Below are the code and all the weights of a small trained network. Each question names an input and a class and asks about switching units off, where a switched-off unit gives its printed mean instead of its output.

import numpy as np


def w(rows, s, z=0):
    codes = np.array(rows[::2]) - 128.0
    scale = np.full(codes.shape[1], s)
    scale[-1] = z or s
    return codes * scale


def norm(h):
    return h / np.sqrt((h * h).mean(-1, keepdims=True) + 1e-5)


def f(y):
    return y / 2 * (1 + np.tanh(0.7978845608 * (y + 0.044715 * y**3)))


def log_softmax(a):
    a = a - a.max(-1, keepdims=True)
    return a - np.log(np.exp(a).sum(-1, keepdims=True))


def net(x, mask):
    res = np.array(x, float).reshape(1, 7) / 4 @ E
    u = 0
    for l in range(3):
        y = f(norm(res) @ A[l][:, :-1].T + A[l][:, -1])
        res = res + np.where(mask[u : u + 4], y, B[l][:, -1]) @ B[l][:, :-1]
        u += 4
    return log_softmax(norm(res)[-1] @ U[:, :-1].T + U[:, -1])


A, B = {}, {}
E = w([
[141,125,81,191,193,174,106,132,131,71,172,100],'x0',
[108,115,101,49,94,159,2,145,149,65,68,100],'x1',
[166,64,20,134,68,92,97,183,107,144,187,201],'x2',
[178,83,167,64,235,6,103,149,70,106,143,122],'x3',
[173,188,114,103,120,179,159,159,54,94,116,114],'x4',
[205,156,121,167,101,96,81,96,137,185,121,38],'x5',
[103,112,185,193,102,135,84,191,80,145,138,150],'x6',
],0.0071)
A[0] = w([
[58,35,164,161,130,74,85,72,251,131,189,116,18],'0.n0',
[139,137,70,55,138,110,187,1,166,78,136,101,59],'0.n1',
[31,106,173,57,186,182,169,143,151,65,180,228,2],'0.n2',
[139,142,75,216,213,145,80,116,171,19,196,119,33],'0.n3',
],0.006,0.0036)
B[0] = w([
[75,249,81,126,107,95,132,107,27,97,126,124,238],'0.n0',
[159,156,206,150,60,129,70,147,170,110,239,207,251],'0.n1',
[184,96,122,153,123,179,90,42,80,160,95,148,247],'0.n2',
[73,62,184,66,74,140,205,136,125,189,159,61,223],'0.n3',
],0.013,0.0026)
A[1] = w([
[135,150,166,71,68,71,140,123,128,199,60,193,25],'1.n0',
[214,197,125,72,107,202,170,184,35,85,149,99,2],'1.n1',
[189,170,129,152,113,112,54,87,121,218,156,24,9],'1.n2',
[78,128,254,225,133,147,58,201,81,137,99,122,125],'1.n3',
],0.0074,0.0056)
B[1] = w([
[75,122,195,24,102,239,170,159,105,154,147,63,200],'1.n0',
[25,199,79,135,106,78,138,104,90,141,146,149,181],'1.n1',
[125,61,107,93,141,235,131,69,37,140,94,245,205],'1.n2',
[176,153,136,102,94,118,135,92,205,86,196,160,253],'1.n3',
],0.011,0.0034)
A[2] = w([
[122,38,24,133,54,78,159,232,115,171,116,182,3],'2.n0',
[123,131,126,23,68,166,75,142,159,94,67,97,123],'2.n1',
[70,174,66,205,83,242,158,161,242,195,68,157,10],'2.n2',
[152,159,141,151,166,109,242,136,157,254,118,194,14],'2.n3',
],0.0064,0.0021)
B[2] = w([
[162,203,180,135,127,150,178,61,190,138,81,93,210],'2.n0',
[116,99,87,235,159,134,167,156,138,105,148,106,254],'2.n1',
[161,122,167,48,217,54,98,173,84,155,127,140,229],'2.n2',
[88,70,51,194,102,141,8,176,151,44,78,65,197],'2.n3',
],0.013,0.0046)
U = w([
[164,62,97,142,134,203,108,69,69,155,79,194,84],'0',
[54,206,80,137,95,72,130,127,65,121,131,133,155],'1',
[189,120,145,140,59,122,108,177,177,102,212,182,38],'2',
[91,63,157,106,118,176,182,178,118,173,141,28,87],'3',
[123,99,81,194,160,127,90,191,161,74,85,87,249],'4',
[180,112,146,85,246,62,106,190,120,161,103,132,64],'5',
[183,166,140,149,142,130,166,84,190,114,72,95,213],'6',
],0.014,0.002)

Each question gives the input, the list of numbers given to net, and the class t.
The units are the neurons (one row each of A and B). Each row of codes is followed by its name. A weight is (code - 128) times the scale printed after its matrix; where a second scale follows, it is the last column's (A, B and U).
mask holds one flag per neuron, layer by layer. A switched-off neuron (its flag False) gives its mean, the last column of its row in B, instead of its output. The means were averaged over made-up inputs and are rounded, as every weight is.
A unit's drop is (log p(t) with every unit on - log p(t) with that unit switched off) / (log p(t) with every unit on - log p(t) with every unit switched off).
The circuit of an input: a set's keep is (log p(t) with only the set's units on - log p(t) with every unit switched off) / (log p(t) with every unit on - log p(t) with every unit switched off). Starting from all 12 units, units are removed one at a time, each time the one whose removal leaves the highest keep (on an exact tie, the one counted first), for as long as the keep stays at least 0.8.
units of the circuit, in order: the units of the circuit, biggest drop first
most important unit: the unit with the biggest drop
top k neurons: the k neurons with the biggest drops, biggest first
top k neurons in layer l: the k neurons of layer l with the biggest drops, biggest first
input [-4,7,6,-2,-2,-1,2], class 4: most important unit	2.n1
input [-8,-4,5,1,-4,-8,7], class 0: top 3 neurons	0.n2, 0.n1, 0.n3
input [1,6,8,-1,-4,-7,7], class 6: units of the circuit, in order	2.n0, 0.n1
input [3,-1,-6,3,-4,5,6], class 2: top 3 neurons	1.n3, 0.n2, 2.n0
input [2,-8,-6,8,0,2,7], class 4: top 3 neurons	2.n3, 0.n1, 2.n2
input [6,-2,-5,-6,-7,7,5], class 0: top 2 neurons in layer 1	1.n2, 1.n1
input [0,-2,-6,6,-4,6,7], class 2: top 2 neurons	1.n3, 0.n2
input [-6,-6,8,6,7,3,6], class 6: top 3 neurons in layer 0	0.n0, 0.n1, 0.n3
input [5,2,3,8,-7,3,-8], class 2: top 3 neurons	0.n1, 2.n2, 1.n1
input [6,3,-3,-7,8,-1,5], class 1: top 2 neurons	1.n1, 0.n1
input [7,8,-2,7,4,-4,-8], class 2: top 2 neurons	0.n1, 2.n3
input [-7,7,3,-1,-1,0,-1], class 3: top 2 neurons	1.n0, 2.n3
input [5,8,-5,6,4,8,5], class 0: top 2 neurons	1.n2, 2.n3
input [8,5,6,1,-5,2,0], class 3: most important unit	0.n3
input [-1,-5,-5,-1,-5,-4,-3], class 1: top 2 neurons	0.n0, 1.n2
input [6,-7,2,3,3,0,2], class 4: top 2 neurons	2.n3, 1.n0
input [-5,8,4,-4,5,3,0], class 4: top 2 neurons	2.n1, 0.n0
input [-2,6,-3,5,-4,-5,7], class 2: top 2 neurons in layer 1	1.n3, 1.n2
input [8,2,2,1,3,-3,6], class 3: top 2 neurons in layer 0	0.n3, 0.n1
input [6,5,1,3,-3,5,-7], class 2: most important unit	0.n1
input [0,8,4,7,6,-4,-2], class 4: top 2 neurons in layer 2	2.n2, 2.n1
input [-2,-3,3,3,8,6,8], class 1: top 2 neurons in layer 0	0.n1, 0.n2
input [-8,1,1,5,3,-8,-1], class 0: top 2 neurons in layer 0	0.n2, 0.n3
input [-8,-3,-4,4,-7,1,-3], class 3: top 2 neurons in layer 1	1.n0, 1.n1
